Levels
[-152 -102  -27  184  229  556  -79  187 -311   60  -72  397  -78   10
  -47  -88 -202    6  196 -271   39 -491  644 -205 -216  -51   18  223
  197   51  -83 -272 -285 -275 -526  177  -38 -155 -462  110  276 -289
 -159  383] : 18
[  11 -118  -36   28  519  -50 -185  108   51  -93   20  -43  162  148
  -75    1  -61  -72  253   14  383  250 -369  238  -74 -139 -144  489
 -436 -181  -80  481   81  405  -34 -760  158  -22 -204 -464  175  148
   78   57] : 27
[ 216  -70  155  234  216 -105 -194   -4 -223   -8  786 -214  132 -126
 -328 -620  385  449  -97   90  180  252   17   97    2  367  255 -291
  273 -327  -66 -321 -467   36  191   64  316  357  474   15  262  -45
  344  271] : 36
[ 103   27  -54  309   86  140  277  162  -66   33  166  -59  365 -408
 -237 -552   47  221 -183   74  192  313   27 -107 -383  293  467 -558
  362  240  161   83 -487   28  118  293  274  -70  100   99  -37 -245
  -28  482] : 27
[ 169  -53 -116 -138  351   47 -305 -317   51  -46  316   -8  -31  264
 -110  -13  160  225  111 -200  -44 -115   48   72  232 -127 -368   94
   30 -216 -109   -1 -142  271 -364 -310 -112   78  -68 -366  398  171
  242   50] : 8
[ -16   83 -310  189   25   18  -97 -294  140   -2  -31 -157 -155 -114
    2 -122  110  -42  -45 -154 -258 -310  403 -255 -131  192  233 -280
  643 -133   81 -427   33 -383 -372  360 -104  102  108  383   23 -280
   10  229] : 16
[ 233  -78  -22  666 -416  521  250  -78 -304  -14  139  214  225 -376
 -195   18  -91  255 -477 -104  297  254  630  -80 -183  107  579 -103
  114  427  521 -369 -393  163  129  350  116 -523  -23  417  333 -353
 -312  -71] : 36
[ 233  -37 -304  299  -34  527  -56 -115 -189 -170  347 -157 -238 -283
  -88 -260  311  266 -130  -15 -374   61  513 -363  -59  499  556 -406
  498  121  118 -543 -467 -635  105  628   98  116  -78  153   88 -345
   20  354] : 2
[  82  102 -228  249  253  148  -48  -11 -264  -32   54 -200    2 -227
  -37 -123 -129   -6   14  -88   38 -196  202 -113 -335  318  547 -301
  373   84 -140 -261 -249 -346  -62  332  133   78  -82  480  -61 -223
  129  301] : 26
[  74 -101 -141  592  -32  -75  335  241 -257  191 -130  378  280 -120
 -408  -18    3 -245   -6  148  324  279  -36   45 -433  -82  170  254
    2  224   19  269  158   81  126 -183  233 -237 -118  164  128 -280
 -119  167] : 4
[ 105 -125 -216  407 -162  174 -138 -308 -121 -165  196 -129 -198 -216
  -39   82  144  -30 -184  -54 -158 -197  476 -335  -52  230  361 -172
  640  -41   80 -655   -1 -413  -86  482 -108   13   92  454   85 -239
   19   99] : 6
[  66   47  -27 -210  373 -474  -10 -100  395  214  -33 -172 -153  202
  218 -194   40  170  -80  -97  -57   20 -307  295   57   27  -55   10
   93 -389  -90  298  236  287 -183 -469  -69  315  171  -59 -137   13
  257 -238] : 19
[ -36 -119  172  177  237 -193  -32 -115  351    2  318  -59  252 -113
 -173 -434  168   52  -36  -43  219  195 -188   63 -113   37  297  -89
  434 -268  -88  -11   20  223   50 -244   54   30  496  166  -46 -190
  173  130] : 25
[ 212   59 -304  245  232  564 -146    9 -433  -57  -30  145  -25   11
    0  320 -396   40  -25 -237  174 -289  424   40   -3    1   58  222
 -308  186  149 -165 -311   48 -239  -58   95 -299 -594   88  321   35
 -121   45] : 34
[ 286   -9 -401  123  315 -118 -450 -584  204 -456  539 -378   39  -31
 -324   74  449  -81  284 -110 -144   21 -269 -102  195   95  105 -163
  285 -198 -169 -141   67 -138   53 -174  -45   84  143 -237  224   80
  455  188] : 7
[ 316   55 -136  314   53   77  385  350 -287  227 -127  402  265 -198
 -127  -74 -321  152 -301   40  194    9  -80  209 -129   69  -40  -94
 -228  294  266  402 -228  380   32 -165  268 -252 -411  -88   83   27
  -91   87] : 6
[ 206 -244   79  447  112  347 -345  184 -650 -378  509  -33  -56 -212
 -164  207 -304   97  -99 -141  466 -149  151  -10 -178   15  392  263
 -158   32 -114 -471 -273   29   67   36  193 -168 -325  341  196  -51
   59  -21] : 0
[  87 -150   93  320  260  241 -111   90 -227 -212  428   -6  383 -284
 -308 -315    2  116   47   11  391  110   -9  -59 -157  141  261 -138
  153   26  -22  -88 -432  120  113   -1  249 -122   25  -69  207  -29
  105  424] : 30
[  32  -82 -121 -276  632   97 -184  -17  353  -61  257  185  -20  304
 -123 -229  182  122  389 -300  -69  -76 -218   77  197 -269 -427  167
 -101 -234 -203  409  -90  189 -371 -576 -120   18 -310 -722  170   44
  218  241] : 16
[ 117   33 -116  263  261  449 -253  178 -402 -133  179  -69  -64 -207
   39  -63 -338  126 -104 -134  160 -297  326  -50 -164  265  322   13
  -25  -29   85 -375 -406 -129 -154  137  230  -39 -310  307   97  -59
  -74  260] : 28
[ -44  -24 -431  -24  535  520 -363 -188  461 -300   85  -40 -178   71
   57  -16   43 -209  327 -275 -269 -256  128 -239  218   -4  -19  157
  146 -234   42 -111   -3 -310 -296 -251 -117 -107 -327 -294  -26  -71
  -36  376] : 26
[ 189   95 -416  328  -69 -483 -355 -447 -126 -291  214 -705 -212 -188
  -99  180  218  -93 -106   18  -14  -42  -10 -153 -254  264  370 -273
  425 -211   10 -466  257 -285 -111  288   13  304  258  495   44  -65
  232  -10] : 12
[  46 -278  185  305  -49  266  -12  343 -362  -68 -137  354 -108 -189
  254  202 -456   91 -268  -55  255 -405  303   18   38   30  -86  385
 -165  -41  280 -116  -26  184 -176  -96   22 -215 -520  -50  159   45
 -209 -132] : 13
[ 203  -55  -78   20  303  240  -22 -116 -222  -66  241   17  419  -55
 -340 -291  170  288  166   65  116  171   19   -3   13  117 -157 -256
   62  171  -33  208 -562  238  -65  -36  194   -9 -116 -592  503  155
  217  438] : 2
[  14   16 -112  356  142 -184  -17  371 -352  -56  170 -335 -157 -315
  -41 -268 -139   33 -150   22  252   -2  -19 -100 -601  272  570 -252
  255  -58  -86 -217 -105 -308  -39  325  244  245  -57  577 -287 -291
   25  269] : 22
[  -5 -281  374  -68  115   70 -151   -9   45 -185  -55 -187  178 -170
  405  -16 -379  340 -355   50  426  -33   -3  128  195   67 -176   88
  -93 -197  363   68 -190  736 -161 -287  -12  -62  -41 -386  188  379
  -54 -204] : 25
[ 238 -209  133  330 -112  235 -386 -247  116 -558  872 -249   88 -419
 -298 -422  517  453 -152  -65   19  302   81 -194  119  311  409 -226
  275 -190  311 -445 -406   24  198  109  139  -38  331 -254  350 -163
   99  236] : 13
[  42  211 -647  335  298  -81   45 -193  481  -50  -96 -197   25 -178
 -191 -163  183 -449  175  -35 -248   53 -165 -177 -230  215  487 -252
  481  -66   21   26  294 -495   61  -29   92   -2  112  332 -338 -353
   42  400] : 26
[  66   54 -106   61  126  -47  -20  -33  410  -64 -107 -217  205 -190
   51 -367   89  199 -160  136   27  337 -168   99   18  244  -20  -58
 -108 -181  532  324  -77  380  -51 -372  233   26  108 -481  136   63
 -148  161] : 22
[  34  -93 -369  215  391  449 -188 -303   49 -127  164  180  -56  102
 -157  139  106 -277  370 -252 -155 -359  366 -231  184  -23  102   93
  395  -52 -216 -322  -20 -468 -143   27 -165 -152 -225   31  153 -162
  172  281] : 35
[ 129  194 -444  -23  168 -466  239 -329  265  407 -454   -2  -27  183
   73   37   96 -130  -34   45 -321 -154  -41  111   33   96 -236 -191
  374 -105    4  293  357    5 -278 -137 -110  222   63   18    3   19
  192  -39] : 10
[ 193  -35  164  102  267 -156 -471  -75  -20 -418  641 -478  201 -389
 -114 -497  156  384  -61   60  159  -32 -263   62   79  472  234 -344
  167 -415  116 -237 -380  162   93  -68  326  297  329 -228  205  177
  333  301] : 19
[-101   85 -493   96  425  118   -9 -586  201  154 -292  155  305  265
 -259  224  -13 -502  442 -233  -20 -359  289 -154  -29 -276 -173  -20
  561   78 -295  -21  169 -123 -479  -70 -255 -227  -30  162  243  -66
  164  321] : 32
[ 205  110 -459  220  320   23 -247 -211  643 -219  136  -91 -178   98
    4  309 -154 -275  -97 -370   62  137 -378  211   93 -274  260  445
 -335 -235  212  126  487  287   -5 -813  -45 -357 -103  253 -273 -137
 -110 -329] : 28
[  92  -10 -117  -97  301 -298 -228   15  117 -305 -121 -598  165 -245
  198 -209   -3  175  -15  309  140  176 -427   89   60  394 -200 -173
 -205 -275  373  395  -81  326  -28 -322  275  319  -84 -795  137  440
  109  209] : 21
[ 165  142 -477   -1  432  216 -196 -474  168  -43  -20  239   36  202
 -168  258    5 -209  382 -405 -280 -557  154  -22  212 -150 -157   45
  216   12 -208   -2   63 -137 -412 -223 -213 -210 -319  -82  277  -28
  255  159] : 12
[   9  221 -470   22   69   53  330 -272  759  227 -389   52    8 -112
  140 -283   23  -53 -205 -178 -460 -130  188 -163   31  109   97 -502
  622   17  394  105  103 -104 -351  119 -169 -117   64  114 -264 -288
 -161  200] : 20
[ 258  -67 -253   33  550 -143 -285  -97  455 -514  306 -335  224 -131
  -62   65  -18 -121  143  -30  259  272 -848  196  238  -22   20   72
 -366 -210  102  516  154  434  291 -816  137 -139 -153 -624 -129  320
  252   18] : 28
[ 329    6  -74  319  145  165 -180  210 -612  -96  492   62 -141 -169
 -151    7 -238  259 -203 -219  176 -335  149   47 -172  131  265  -96
  -16   31 -109 -361 -365  -47  -96  180  174  -10 -322  417  102  -71
  146   91] : 8
[ -64   89 -625   90  492  171   57 -264  144   58 -704  197  248  200
   -2  532 -389 -658  419 -131   72 -396   38  -38    0 -287 -336  269
   -7  176  -57  400  343   26 -411 -399 -150 -365 -577 -173  108  152
  -36  197] : 30
[-160  142 -147 -148  539   18 -149 -388  157  261 -169   19  345  297
 -226 -292  146  -54  454 -108   -4 -148  213   49 -118  -50 -243   35
  340 -159 -269  133 -146  114 -554 -248   -2  126  202 -162  470  -18
  197  440] : 24
[ 365 -142   85  174   12  279 -151  252 -608 -261  356 -150   49 -274
    4  -63 -161  573 -347   96  314  164   56   83  -16  270   -5  -70
 -416  125  333   -2 -615  398   55   26  310   -1 -406 -421  388  265
  -18   56] : 5
[ -69   99 -426  -15  411  166  181 -107  572  327 -512  322  -55  257
  181   62 -202 -327   73 -193 -231 -218   95   54  123 -158 -190  243
  134 -119  102  298  333   30 -348 -463 -161 -181 -233    1 -172 -118
 -152   42] : 28
[ 223 -112    5  130   51  392 -181  153 -341 -558   77 -371  173 -469
  178  109 -401  392 -255  -32  450  110  -22  -30 -110  190  198 -157
 -442  285  494  124 -542  445  -28   24  194 -271 -574 -470  236  261
 -149   62] : 22
[ 144 -178  -81   98   92  169 -250 -373  261 -167  157  -94  -92   95
  148  158  107  130 -118  -74   10   52  191   68  472   21 -127  272
  -47 -292  334 -167   74  261  -43 -359 -121  -75   38 -343  308  154
   32 -276] : 37
[  80 -221  177  474 -305   37  265  165 -412  161  -87  203  124 -292
  -31 -144    0  199 -368  247  193  126  368  -59 -222  273  178    4
  251  115  272 -131 -146   81   79  256  161  -22   34  117  259 -152
 -140   44] : 7
[ 181   66 -322  -52  242  335 -439 -396  499 -385   90 -229 -196   53
  167  200   20  122   12 -336 -165   13   23   72  296  -23   67  311
 -326 -195  381    5   52  227 -224 -533  -93 -212 -226 -347  211   17
  -89 -190] : 20
[  50   35 -343  486 -163  171  227   49   48    5 -317  231  -10 -211
  -74  175 -177 -206 -155 -165   58  -27  257 -114 -327  -82  309  121
   54  259  349   30  195  -68 -179   21   -5 -413 -335  318  -12 -392
 -346   19] : 16
[ 136  -49   89  287  380  459 -244   61 -203  -43  567  253  333  -45
 -455 -450  182  226  195  -80  219  117  171   92   -2  142  144  194
  -76 -128  -40 -131 -533  104   58 -280  356  -99   75 -179  496 -118
   85  458] : 32
[ -59 -185  300  171   78 -519 -144  -53  -93  -82  258 -554  115 -225
   27 -346  106  201 -207  208  425  264 -171   38 -326  265  357 -203
  431 -327  -90 -179  -12  212   59   66  131  393  562  265  -11   -8
  239   11] : 24
[ -12  -87  122   32  247 -360  242   12   75  163 -463  151  541 -226
   72 -298  -37  -40  123  369   60 -216 -233  146  148  371 -319 -190
  283 -140  118  523   40  253   24 -254  186  165   55 -665  239  305
  256  280] : 16
[ 230   56  -80   74  617   91  -49  193 -209 -139  533 -129  270 -180
 -369 -519  186  231  315  -53  167  228 -374   92 -273  278  459 -355
   35   94 -381  288 -550 -107  260  -95  340  140  -93 -212   27 -125
  428  531] : 26
[  -4 -206   55  466 -249  -39  239  157 -138  -98 -147   82  114 -381
   12   56 -219  -25 -312    1  352   21  136 -129 -339  -15  298  -59
  222  195  285  -30   77  135  -52  180   -7 -278 -154  238  -34 -219
 -205  -30] : 16
[-141  -48 -130  155  513  135  -65  433 -373    3 -201  164   73  -39
  -37  -14 -451 -247  297  -87  323 -462   31  -40 -351  -65  -85  189
  -50   -9 -222  140  -77 -112 -384 -116  142  -32 -582   12   -4   -2
   -8  438] : 22

Stage of each row
[ 193  155 -162 -124 -157 -158 -129  270 -129  240 -287 -124  190 -311
  -15 -301   62   89 -185  -44  238  214  302   55 -110 -135  -76  -30
  -27  105   -3  238   28  -14   18  139  132   -2 -130 -202  119  136
  -55 -159] : 30
[ -37 -218  239   64 -278 -169  232   43   24  -37  -42 -211  -10   70
  265 -217    9  496 -146  -11   31   23   41 -240  244  -20 -220  -25
  -71 -142   44   52  402 -108  -45   50  363 -433  -24  -22 -133  149
 -218  172] : 14
[-185   75  140 -123  331  192   32  107 -257  -64  184   80  -98  252
  -59   -2   22 -304  -17  -84 -281  -59   14   -8  305  260 -358  -60
   56  -66  -22   34  130 -212  -68 -195 -241  -12   69    1 -509  -44
   79   81] : 3
[   4  -37   87  -32  -15   61   49   -9 -122 -174   83  193  -83   99
  218  -59 -200  162   68 -163 -272 -139  -33  -31   59   86  -74   85
   82 -293   43  -77   84   74 -135  -64    4    9  138  123 -237  218
  -55  107] : 19
[ -25   36   22 -141   -8  -10  -50  202 -198   -1 -102   34   76 -149
   71 -222  -59   32  -80 -138   40  127  248   51  -44   58  -83  -14
  -32  -60  -64  144   12   99 -175   24   -3   -8   -7   -5 -111  162
  -63  -53] : 30
[-122 -233   37  247  -86  -74  141  170   64 -318  294 -136  -72  185
   12  188   61  160  144  228 -177 -112    7 -145  181    4  -40 -224
   60 -101   18 -125   89  -50  136 -144  -43  -16  -72  -50   97 -103
  -90   69] : 41
[ 203  137 -124  -68 -164 -103  -63  107 -106  250 -158  -94   67  -43
    0 -145   54  163 -151  -29   45   49   75  -28   41 -141 -177   55
   41   -4  115  125  120 -199  107   88  168  -49  -82 -228  -29  105
    7   35] : 10
[  83    2 -124  143 -285 -256  -83  212   61  -36 -217   -5   93 -205
   70 -107  -45  256   76  143  159   25  181  -42 -184 -154  152  -11
   30   17   29   40  -90  192   11  120  122  137 -129  -26  346  103
 -177 -144] : 22
[ -38 -210 -163   77 -330  -72 -119  -98  300  -64 -193  317 -218   -5
  -79  201  -25  149  259   58   66 -158 -262  -42 -116 -404  511  234
   90  196  231 -184 -118  133  -79  143  -13  385   28  227  259   15
 -183  -81] : 26
[-166 -107   35   65  -51  -79   12  221  -45  -86   53  -52   15   20
  -85  -30   61   38   35   91   50   75  120  -46   65  -19   -7 -131
    8   61   -8   46  -23   17  -66  -60  -40   18  -93  -64   55  -32
 -126  -16] : 36
[ -37   -8   21  -43  -29  -28  -67  155  -79 -146 -127  197   32 -198
  148 -140 -109   76   71 -104  -26   54  190   20 -127   41  111   31
   -6  -83  -83   37  -74  279 -195   41  -65  164   57  153   27  175
 -136 -117] : 40
[ 161   37 -175  110  191  -84   36   56  -91 -422   87   39   -7  172
  151 -176  -86  127   54  -63   -8 -162   97  163  197   21 -114   49
  -32 -458  131   66   82  187   57 -152  205 -236  -99   36  -80  -48
  -94   -9] : 21
[-150  -31  135 -137  202  201   -4  -25 -148 -223   92  369 -156  118
  113  -18 -186 -115  117 -233 -311 -133  -80   37   80  181  -18  106
   61 -172   -9  -90   13  114 -277 -125 -209  169  213  269 -384  139
  -36   12] : 23
[ -74   73   70 -170   57    4  -77  230 -281  -72 -150  121  114 -238
  158 -328 -138   33  -67 -227   47  153  345  104 -134  146  -55   14
  -90 -159 -143  192  -60  270 -299   40    1  -14   18   73 -144  206
 -100  -86] : 31
[-307 -159  233   52  168  109   53   76    0 -387  156  278 -155   80
  110   61  -96 -106  212  -57 -286 -112  -27  -73   87  195   79  -51
   63  -75 -110 -136  -11  195 -244 -157 -276  211  162  340 -181   37
 -147  -44] : 41
[  90 -123 -118   73 -239 -102   25   90   48  -67   56  -28  -36    8
    9   90    9  212   52   70  -67  -45  -16  -84   37 -161   69  -62
   76  -19   78  -72   76  -63   95    4   43   74  -21  -75  134   66
  -52   12] : 37
[ 257   77 -211   32 -180  -95  -80   29   58   97  -93   24  -22   25
   -3   27    6  144   16   54  -60 -109  -65  -31   16 -206  -18   83
  131   -4  194  -46   63 -138  180   56   67  148  -36 -104   88   78
   -2  -34] : 14
[   7  148  -49 -141   85   67 -159   77  -88  138 -221  238  -12  -74
  -47 -105    1 -118   16  -80  -24   -5    7   52  -44  -24  -14  139
    5  109   62   57  -56   -2  -88   72 -101  243   35   33 -133   20
  -41 -147] : 11
[  10  -73   -8  -34  -46   25   37   28  -60 -106   95   89  -95  105
   54   10  -67   67   41  -79 -164  -91  -49  -31  125  -24  -42   11
   88 -114   71  -51  114  -59  -39  -68  -20   16   67   43 -158  113
  -30   59] : 27
[  85   74  -48  -41  -41   -9  -56   40  -75   43  -59   99  -29   46
   51  -65  -45   74    2  -65 -105  -70   -3  -12   41  -47  -92   95
   75  -86  105   10   50  -60   -1   18   21   66   18  -22 -118  105
  -27   20] : 12
[  54  -79 -131  -75  -70  160  111  144 -136   14   89  -97  -82  354
 -104  187  -15   19   51  167   16  -12   51   34  305  -54 -225   62
  146  -84  267   -2  119 -177  140  -86  -61 -102 -105 -198 -180   67
  109  279] : 3
[-358 -257   85   47  -82   58  -50  -10   50 -387   81  372 -265   99
   11  469 -113   -7  291   88 -310 -177  -81 -134 -125  175  287   23
  -35   63 -138 -287 -133  182 -270  -14 -371  545  134  372    3  -38
    6  -52] : 3
[  -6  -70  -79   28  -44   -9    2   66   30   28   84  -26  -84  174
 -153   87  107    0   26   94  -59  -66 -116  -49  189 -135  -62  -39
   77   95  168  -43   89 -221  106  -64  -26   50  -52 -121  -50  -83
  -28   13] : 24
[ 174   23  -89  -18 -234 -163   10  176 -131   13  -91 -106  102 -142
  152 -211  -76  284  -94  -64   65   71  219  -12  -30  -84  -79  -26
   26 -173   11  123  107   36    8   59  208 -138  -64 -121   57  229
  -67   29] : 28
[  62   52   18  -28  -34  -33   40   66 -191   19   94  -76   -4  171
   81 -110  -37  157  -98  -92 -134  -33   66  -40  174   26 -290   18
   73 -242   89   68  153 -158   10  -68  117 -188  -27 -141 -232  138
    9  197] : 11
[-162   94  119 -171  256  174  -84   65 -202   18  -10  224  -54  107
  -38 -107  -33 -186  -16 -173 -158   -4   10   64   84  153 -167   93
    9  -25   26   48  -31  -17 -223  -83 -174  126   74   64 -371   28
  -15   -3] : 14
[ -68  146  -54  -61    1 -152 -160  380 -169  231 -247 -171  221 -228
 -168 -317  165  -45 -165   70  331  284  373   73  -87  -48 -131 -104
 -107  203  -26  305 -114   19  -60   84   57  -14 -247 -262  111  -59
 -118 -178] : 25
[-231 -125   62  187  -39  -64   80  121  -45 -130  232 -103 -103  356
 -143  158   75   73   82  186  -84  -87  -60 -108  230   -4 -130  -97
   80  -50  100  -39   18 -165   25 -166   -5  -57 -139 -128  -47 -138
  -54  210] : 10
[-210 -191   99  242 -154  -53  112   30  -14 -344  228  144 -170  282
  102  214 -173  232  265  109 -256 -236 -120 -140   74   40   80   -5
  135 -258   40 -185  -37   91  -84 -128  -18   73   25  118   -1   51
 -107  221] : 10
[-134  -75  -12   48  -24   52   -9    1   -2 -105   80  195 -188  220
  -66  206  -24  -57  185   63 -191 -175 -153  -75  131  -37   44   61
  116    3  103 -123    2  -82  -14  -56 -152  189   46   84 -127  -28
  -20   77] : 4
[ 161   81 -153   -6 -140 -113 -113  160  -13  115 -158  -46   77  -99
   -5 -129   29  115  -35   43   85   32  141   20  -55 -160  -41   31
   44   22  129   77   -7  -12   83   95   74   69 -106 -132  109   81
  -66  -94] : 21
[-123  -11   26   21  -61  -95  -25  268 -163  -62  -42  -55   88  -76
    0 -148  -22   98  -21   25  100  115  248   21  -50   40  -46  -86
  -34  -53  -56  130  -72  122 -133  -18   39  -21 -121  -83   47   49
 -104   -8] : 26
[-450 -176  147  214   87   37 -110   99   11 -314  313  104 -175  309
  -68  218   16 -114  313  139 -292 -239   46  -73    3   40    9  -39
   52 -124   80 -142 -236   74  -85  -52 -289  178  -71  132 -107 -178
 -122   76] : 8
[-307 -131  173  -39  118  124   58   -1  -29   41  -32  130 -154  113
 -104   -1  181  -67    9   -9  -93  -76 -240 -109  255   -6  -51   -1
 -188  183   34    8  172 -223  -51   18   15  -50   48   -2 -324 -308
 -117  -26] : 1
[ -71  -68   -1  111  -78  -43  -25   95   33 -190  -47  185  -51   10
   76   20 -108  127  185   72  -68 -114   -7  -26  -61  -22  133   43
   42  -70   52  -83  -86  187  -81    1  -29  188    4  120   85   37
 -148  -65] : 19
[ 140   47  -75  -78  -46  -58  -60  187   41   66 -182  -39   65 -199
   21 -164   74  -27  -71   -6   69   87  153   -9   22  -83  -49  -45
   42  157   17   76  120  -32   52   60  -39  102  -20    4   39   88
  -79 -209] : 37
[-158  -80   72   73  -34  -99   -5  176  -39 -122   20    4   -2  -20
   14  -44   65   83   36   41   -4   77  150  -81   46    8    6  -75
   -4  -17  -52   52  -10   89  -93  -33  -32   31  -52   11   44   24
 -142   -5] : 44
[-105 -113  -17   53  -46  -56   39  183  -28  -17  114 -114  -10  107
 -165   54  144   32  -14  125   15   67   27  -67  171  -59  -73 -155
   17  110   48   23   56 -151   43  -96  -31   -2 -102 -169   26  -98
  -60   20] : 38
[-195  -17    6   59  -29  -21  -97  116  -14  -76  -77  182  -90   27
  -59   78  -10  -76  168   78  -45  -72   21  -39  -36  -24  109   46
   40   76   16  -27 -123   76  -94   28 -146  243  -24  102    4  -42
  -89  -44] : 3
[ -26   24  -55 -114   35   65 -100  114  -33   49 -116  155  -37  -55
  -84  -51   16 -126   38  -40    0   11   12   48    7  -66   40   48
   37  141   65   25  -23   -7  -73   20 -128  204   21   42  -81   20
  -54 -136] : 27
[ -76   -7   35  -63  117  132   44  -38  -95   89  193   34 -166  374
 -179  119  102 -100  -45  -38 -235 -110 -256  -59  346  -13 -246   22
  110   29  174  -51  170 -400   42 -171  -73   -4   33 -130 -364  -90
   73  185] : 11
[  79  184  -78  -92  -14  -67 -107  198 -165  259 -203  -59  122  -89
  -90 -210   90   35 -162  -11  124  135  140   35    0  -49 -182   16
  -29   89   54  189    8 -120   10   53   94   14 -122 -239  -30    7
  -20  -58] : 13
[ 154   23 -130 -100 -109  -30  -51  109  -30   58 -116   33   10 -107
   13  -90   -4   44  -38  -59   17   25   63   18   16 -122   -2   21
   55   43   67   43   93  -50   24   48   13   82    8  -27   -9  124
  -28  -92] : 31
[  64   44  -45  -76  -14  -25  -31   99  -99  105    2  -67   10   50
  -46 -113   66   34 -116  -61  -32   32   46   -5  128  -61 -184  -13
   35   -6   99   79  117 -176   26  -26   48  -55  -43 -145 -141   48
   -8   20] : 23
[-246   23   74  -51   89  -52 -133  320 -132   31 -116  -67  107  -91
 -121 -221   99 -121  -49   38  202  199  346   62  -47   45  -97  -71
  -80  129  -27  203 -143  119 -189   23  -93   25 -176  -57  -19  -43
 -145 -123] : 25
[-243  -74   89   83   63   36   29   65  -61  -70  180   46 -140  315
 -153  139   61  -56   84   83 -158 -103 -135  -81  213   28 -109  -34
   76   16   86  -55    9 -178  -40 -152 -100   57  -38  -46 -173 -129
  -36  141] : 10
[  95  -80  -45  -89  -69   61   56  -18  -56  -76  111   92 -115  105
   67   33  -69   76   12 -129 -212 -106 -101  -34  160  -55  -55   23
  104 -117   90  -75  189 -133    5  -62  -16    9  116   34 -205  147
   15   70] : 31
[-325 -197  107  137   36   49   19   88   36 -337  143  248 -166  192
  -42  188  -94  -36  291  116 -157 -153  -89  -45   38   68  170  -20
   70  -17   24 -166 -142  177 -186 -131 -219  257   31  214  -14  -60
 -144   -2] : 23
[-120   21    6  -19   59   44  -41   74  -85   51   49   43  -93  196
 -138   55   81 -104   21   26  -93  -55  -54  -32  167  -24 -131   21
   62   51  103   17   30 -192    2  -60  -89   62  -40  -71 -191  -77
    1   73] : 7
[ 246    7 -181  -41 -130  -32   87  -34  -59   32   14    6  -73   44
  -13   25   24  202 -120 -101 -109  -88 -249  -18  182 -147  -29   -4
   24  -53   79  -18  264 -274  133  -79  223  -32   44 -157  -62   -7
   73   57] : 27
[-332 -130  260  154   63  -45   81  127 -202 -581  379  198 -118  339
  241   32 -386   53  271  -73 -321 -126  245  -53   64  344  -85  -24
  286 -525  -71 -120 -150  392 -410 -305 -254   25   76  338 -203  405
 -126  291] : 21
[ 308  193 -237    4 -263 -269 -103  204  -70  378 -224 -298  176 -105
  -79 -220  171  224 -223  100  226  135  196  -42   33 -261 -233  -16
   32   73  162  223  120 -272  261  146  284 -143 -238 -418  156   56
  -20  -17] : 10
[  80  110  -72  -28  -72 -115  -99  182  -80  117 -189   -2  101 -129
    1 -208   16   90  -64   -2  106   84  159   18  -52  -69  -65   18
    4   31   53  124  -17   27  -21   65   79   47  -87 -110   53   82
  -97 -105] : 20
[ -84 -168  -22   11    5   99   73  -36   53 -118  223  118 -222  290
 -140  235   38  -74  121   33 -231 -173 -284  -75  272  -81   12  -30
  136   66  144 -170  136 -241   40 -159 -146  128   81   38 -176  -69
    4   68] : 29
[ -37  -47  -45   49  -33   56  -29  -43   66  -96   44  236 -196  200
  -33  198  -47  -36  197   44 -219 -223 -215  -65  100  -80   75  108
  155    9  144 -165   13  -81   18  -43 -143  257   78  128  -93    1
  -26   27] : 9
